The rows lie along a hidden order. The number after each row says roughly how far along it the row is, from 0 to 30. A new part has a new order.
[-45  -5 -50  -1   3 -16   2  17 -17  10  32  -5  12   9  36  26 -37 -12
 -28  17 -37  54   1  14   0  26  15  -7 -25 -57  22  19  45  30 -14]
30
[ 23 -47  46   4   2  26   2 -54 -35  17 -12   3 -47   0 -50   4  31 -13
   5  14 -58 -34 -50  26 -12 -15 -10 -11  29  76  -3  10 -43 -42  -7]
30
[-74 -28 -43   0   3   0   2 -18 -29  15  28  -5  -1  10  23  31 -35 -14
 -27  23 -32  48 -35  22 -10  29  19 -11 -11 -22  21  19  39  21 -15]
30
[-42  54 -51  -2  -2 -27   0  53  49 -17  20  -5 -12  -4  58  28 -30  -3
   9 -17  54  19  72 -20  32  31  17  11 -23 -71  -4 -33  67  16   0]
0
[ 36 -53  49   3   2  36   1 -52 -42  18 -19   4 -24   1 -54 -15  32  -5
  -3  14 -54 -32 -60  20 -20 -24 -12  -6  22  80  -4  19 -49 -33  -2]
30
[ 10 -39  39   4   2  24   3 -52 -32  13   0   2 -49   2 -44  14  27 -16
   0   8 -52 -14 -38  26  -7  -9  -5  -9  15  66   3   4 -36 -40 -11]
30
[-36  52 -44  -2  -2 -25  -1  54  43 -21  11  -5   2  -5  55  13 -19   4
  11 -16  59  22  62 -25  25  23  13  14 -22 -84  -5 -29  62  24   6]
0
[-38 -24 -37  -2   3 -11   1  -2 -32  16  29  -4  24   7  32  17 -28  -9
 -38  20 -50  59 -34  20 -11  22  13 -10 -18 -46  25  30  40  29 -13]
30
[-25 -53 -37  -1   3   7   0 -28 -44  18  21  -2  52  13   5   0 -43   1
 -47  24 -55  47 -53  18 -30  11   7 -11  -2   1  26  43  17  42  -8]
30
[ 12  44  34   4  -3  11   1   9  38 -17 -18   0 -85 -14 -19  16  42 -10
  47 -23  18 -48  52  -8  34  -5  -2  10   9  34 -29 -57 -17 -55   4]
0
[ 51  24  38   1  -4   6  -2   3  33 -18 -33   5  -4 -14 -24 -27  42  14
  33 -22  55 -54  30 -21   9 -24 -12  11  11  28 -22 -19 -31 -26  15]
0
[-47  52 -42  -1  -2 -23   0  45  45 -15  18  -6 -15  -2  53  32 -26  -5
  10 -15  46  32  58 -15  32  30  15  11 -21 -60  -1 -35  56  15  -3]
0
[ 23 -49  42   3   3  22   1 -51 -38  18  -1   3 -23   5 -50   4  26  -8
 -13  15 -50 -15 -53  21 -21 -14  -9 -13  22  78   9  18 -45 -31  -8]
30
[-50  64 -45  -2  -3 -32   0  57  56 -20  11  -6 -25  -9  60  26 -20  -3
  29 -26  64  22  74 -19  34  29  16  14 -25 -76 -16 -42  62  13   3]
0
[ 27 -50  44   4   2  28   2 -58 -32  19 -15   4 -34   0 -56  -4  32 -10
   4  18 -61 -27 -49  22 -19 -22 -12 -11  21  84  -1  15 -50 -39  -6]
30
[-53  -8 -44  -1   3 -13   2  11 -21  12  25  -5  -2   9  35  32 -36 -15
 -21  16 -39  46  -2  17   3  32  15  -7 -16 -49  19  18  45  23 -14]
30
[ 37  25  42   0  -3  -1  -2  24  23 -17 -34   4   8 -11 -24 -36  38  17
  27 -21  51 -50  29 -23   9 -28 -17  11   9  16 -22 -16 -38 -19  17]
0
[ 32  37  37   0  -3  -3  -1  25  39 -18 -27   2 -27 -13 -14 -16  43   8
  41 -25  59 -54  43 -22  21 -18 -10  11   8  12 -27 -32 -26 -31  13]
0
[ 39  42  39   0  -4  -7  -1  28  42 -22 -29   3 -28 -15 -10 -15  41   7
  38 -25  62 -59  41 -20  22 -21 -11  12   4   3 -29 -34 -28 -32  14]
0
[-47  55 -46  -2  -2 -24   0  55  46 -20  18  -5  -5  -2  51  25 -27  -1
   5 -16  57  31  70 -19  36  27  15  14 -26 -74  -2 -34  63  22   0]
0
[ 42  14  48   2  -3  10  -1 -13  24 -15 -29   4 -30 -14 -36 -17  43   7
  34 -24  48 -54  24 -19  13 -24 -11   9  17  52 -27 -28 -47 -41  13]
0
